Below is a small trained network, with its code and all its weights. Each question gives an input and a class and asks what happens when units are switched off, that is, made to give their printed mean instead of their output.

import numpy as np


def w(rows, s, z=0):
    codes = np.array(rows[::2]) - 128.0
    scale = np.full(codes.shape[1], s)
    scale[-1] = z or s
    return codes * scale


def f(y):
    return np.maximum(y, 0)


def log_softmax(a):
    a = a - a.max(-1, keepdims=True)
    return a - np.log(np.exp(a).sum(-1, keepdims=True))


def net(x, mask):
    res = np.array(x, float).reshape(1, 7) / 4 @ E
    y = f(res @ A[0][:, :-1].T + A[0][:, -1])
    res = res + np.where(mask, y, B[0][:, -1]) @ B[0][:, :-1]
    return log_softmax(res[-1] @ U[:, :-1].T + U[:, -1])


A, B = {}, {}
E = w([
[181,161,91,179,165,152,54],'x0',
[156,127,102,75,139,54,146],'x1',
[43,235,82,182,82,130,116],'x2',
[100,118,107,84,254,54,129],'x3',
[85,77,30,153,111,57,52],'x4',
[112,103,158,147,79,108,173],'x5',
[28,70,142,189,137,106,106],'x6',
],0.0072)
A[0] = w([
[75,191,94,100,174,97,173,249],'N1',
[97,178,89,126,200,139,139,193],'N2',
[185,122,122,119,147,186,103,163],'N3',
[141,89,171,88,159,93,168,240],'N4',
[138,118,81,71,44,100,193,216],'N5',
[120,128,60,135,207,59,1,36],'N6',
],0.0082,0.0012)
B[0] = w([
[244,156,150,71,193,203,44,196],'N1',
[208,181,118,126,142,178,62,187],'N2',
[206,99,134,106,205,93,52,180],'N3',
[108,70,172,140,170,76,144,207],'N4',
[188,230,124,90,189,206,43,201],'N5',
[76,255,48,190,35,131,156,253],'N6',
],0.0074,0.0069)
U = w([
[248,181,130,71,209,217,27,240],'0',
[79,2,164,87,234,76,155,28],'1',
[51,237,107,228,27,189,110,3],'2',
],0.0063,0.002)

Each question gives the input, the list of numbers given to net, and the class t.
The units are the neurons (one row each of A and B). Each row of codes is followed by its name. A weight is (code - 128) times the scale printed after its matrix; where a second scale follows, it is the last column's (A, B and U).
mask holds one flag per neuron, in row order. A switched-off neuron (its flag False) gives its mean, the last column of its row in B, instead of its output. The means were averaged over made-up inputs and are rounded, as every weight is.
A unit's drop is (log p(t) with every unit on - log p(t) with that unit switched off) / (log p(t) with every unit on - log p(t) with every unit switched off).
The circuit of an input: a set's keep is (log p(t) with only the set's units on - log p(t) with every unit switched off) / (log p(t) with every unit on - log p(t) with every unit switched off). Starting from all 6 units, units are removed one at a time, each time the one whose removal leaves the highest keep (on an exact tie, the one counted first), for as long as the keep stays at least 0.8.
units of the circuit, in order: the units of the circuit, biggest drop first
unit that matters most: the unit with the biggest drop
k most important neurons: the k neurons with the biggest drops, biggest first
drop of u: that unit's drop, to one decimal
input [-7,4,-7,-1,-6,-2,3], class 1: unit that matters most : N4
input [6,6,-3,-1,-4,7,8], class 1: units of the circuit, in order : N6, N5, N1
input [-8,8,6,4,-5,4,2], class 0: 2 most important neurons : N1, N5
input [-3,-3,-1,0,-4,-6,6], class 1: 3 most important neurons : N6, N5, N1
input [-7,7,-4,-6,6,8,7], class 0: 2 most important neurons : N5, N6
input [-5,-4,-7,-3,-7,8,4], class 1: 2 most important neurons : N4, N6
input [-6,5,7,2,1,-6,7], class 0: 2 most important neurons : N1, N2
input [3,2,-6,4,6,-4,3], class 2: drop of N4 : 0.0
input [0,3,1,8,8,-1,3], class 2: drop of N4 : 0.0
input [-1,3,4,8,4,7,8], class 2: drop of N6 : 1.3
